X =
[[129 127 128 127 127 127 127 129 128 128 129]
 [128 112 128 117 147 145 148 123 126 130 151]
 [129 125 128 126 128 127 126 130 129 129 128]
 [129 127 128 127 127 127 128 129 128 128 129]
 [126 127 128 128 130 130 130 127 127 128 134]
 [129 127 128 127 126 126 125 130 129 129 128]
 [127 128 128 127 129 128 121 130 130 131 117]
 [128 132 128 131 125 127 132 125 126 125 132]]
X[0][0] -> 129
X[4][7] -> 127
X[1][7] -> 123
X[7][9] -> 125
X[6] -> [127, 128, 128, 127, 129, 128, 121, 130, 130, 131, 117]
X[0][6] -> 127
X[3] -> [129, 127, 128, 127, 127, 127, 128, 129, 128, 128, 129]
X[5] -> [129, 127, 128, 127, 126, 126, 125, 130, 129, 129, 128]
X[:, 8] -> [128, 126, 129, 128, 127, 129, 130, 126]
X[0][1] -> 127
X[:, 4] -> [127, 147, 128, 127, 130, 126, 129, 125]
X[0][3] -> 127
X[0] -> [129, 127, 128, 127, 127, 127, 127, 129, 128, 128, 129]
X[:, 5] -> [127, 145, 127, 127, 130, 126, 128, 127]
X[3][8] -> 128
X[0][5] -> 127
X[2] -> [129, 125, 128, 126, 128, 127, 126, 130, 129, 129, 128]
X[7][0] -> 128
X[2][5] -> 127
X[1][5] -> 145
X[2][8] -> 129
X[7][5] -> 127
X[1][4] -> 147
X[7][7] -> 125
X[1][9] -> 130
X[2][7] -> 130

grid = 151  102  115  153  124  154  105  108  154  105  110  128  142  156
grid[0] -> 151
grid[-3] -> 128
grid[-10] -> 124
grid[-6] -> 154

W =
[[116 128 146 141 119]
 [150 134 126 144 139]
 [116 110 119 109 151]
 [140 113 133 150 122]
 [151 120 122 135 149]
 [148 106 115 121 151]
 [133 119 140 148 149]
 [135 127 120 106 135]
 [130 130 115 106 114]
 [107 134 108 138 114]
 [118 114 110 150 123]
 [109 120 116 129 132]
 [106 128 123 148 121]]
W[0,0] -> 116
W[8,2] -> 115
W[9,2] -> 108
W[5,1] -> 106
W[2,4] -> 151
W[1,4] -> 139
W[9,0] -> 107
W[8,4] -> 114
W[0,4] -> 119
W[:, 4] -> [119, 139, 151, 122, 149, 151, 149, 135, 114, 114, 123, 132, 121]
W[5,2] -> 115
W[9,1] -> 134
W[:, 0] -> [116, 150, 116, 140, 151, 148, 133, 135, 130, 107, 118, 109, 106]
W[10,0] -> 118
W[:, 3] -> [141, 144, 109, 150, 135, 121, 148, 106, 106, 138, 150, 129, 148]
W[:, 2] -> [146, 126, 119, 133, 122, 115, 140, 120, 115, 108, 110, 116, 123]
W[11,1] -> 120
W[8] -> [130, 130, 115, 106, 114]
W[1,2] -> 126
W[6,0] -> 133
W[5,3] -> 121
W[11] -> [109, 120, 116, 129, 132]
W[12,0] -> 106
W[4] -> [151, 120, 122, 135, 149]
W[4,3] -> 135

a =
[[118 126 132 103 126 114 123 119 128 136 118 134 114 134]
 [118 126 133  99 126 112 120 122 126 134 115 135 110 136]
 [118 126 132 102 126 114 122 119 128 136 118 134 113 134]
 [118 126 131 104 126 115 123 118 129 136 119 134 115 134]
 [118 126 132 100 126 113 121 121 127 135 116 135 112 135]
 [118 126 132  99 126 112 121 122 126 134 116 135 111 136]
 [118 126 131 105 126 115 123 118 129 136 120 134 115 133]
 [118 126 132 102 126 113 122 120 128 135 117 134 113 134]
 [118 126 132 101 126 113 122 120 127 135 117 134 112 135]]
a[-9,0] = 118
a[-5,5] = 113
a[8,-2] = 112
a[-3,-1] = 133
a[7,1] = 126
a[-6,-11] = 104
a[3,-6] = 129
a[-8,-8] = 120
a[-4,-1] = 136
a[-7,1] = 126
a[-2,-12] = 132
a[1,-7] = 122
a[-2] = [118, 126, 132, 102, 126, 113, 122, 120, 128, 135, 117, 134, 113, 134]
a[-1] = [118, 126, 132, 101, 126, 113, 122, 120, 127, 135, 117, 134, 112, 135]
a[-8,0] = 118
a[-3,4] = 126
a[5] = [118, 126, 132, 99, 126, 112, 121, 122, 126, 134, 116, 135, 111, 136]
a[-1,-14] = 118
a[:, -11] = [103, 99, 102, 104, 100, 99, 105, 102, 101]
a[-5,11] = 135
a[1,-4] = 115
a[:, 12] = [114, 110, 113, 115, 112, 111, 115, 113, 112]
a[-5,13] = 135
a[:, 6] = [123, 120, 122, 123, 121, 121, 123, 122, 122]
a[0,-2] = 114
a[-5,3] = 100
a[:, 5] = [114, 112, 114, 115, 113, 112, 115, 113, 113]
a[-4,3] = 99
a[-8,-9] = 112
a[3,-9] = 115
a[-5] = [118, 126, 132, 100, 126, 113, 121, 121, 127, 135, 116, 135, 112, 135]
a[-3] = [118, 126, 131, 105, 126, 115, 123, 118, 129, 136, 120, 134, 115, 133]
a[-1,-9] = 113
a[-1,-12] = 132
a[:, 8] = [128, 126, 128, 129, 127, 126, 129, 128, 127]
a[-9,1] = 126
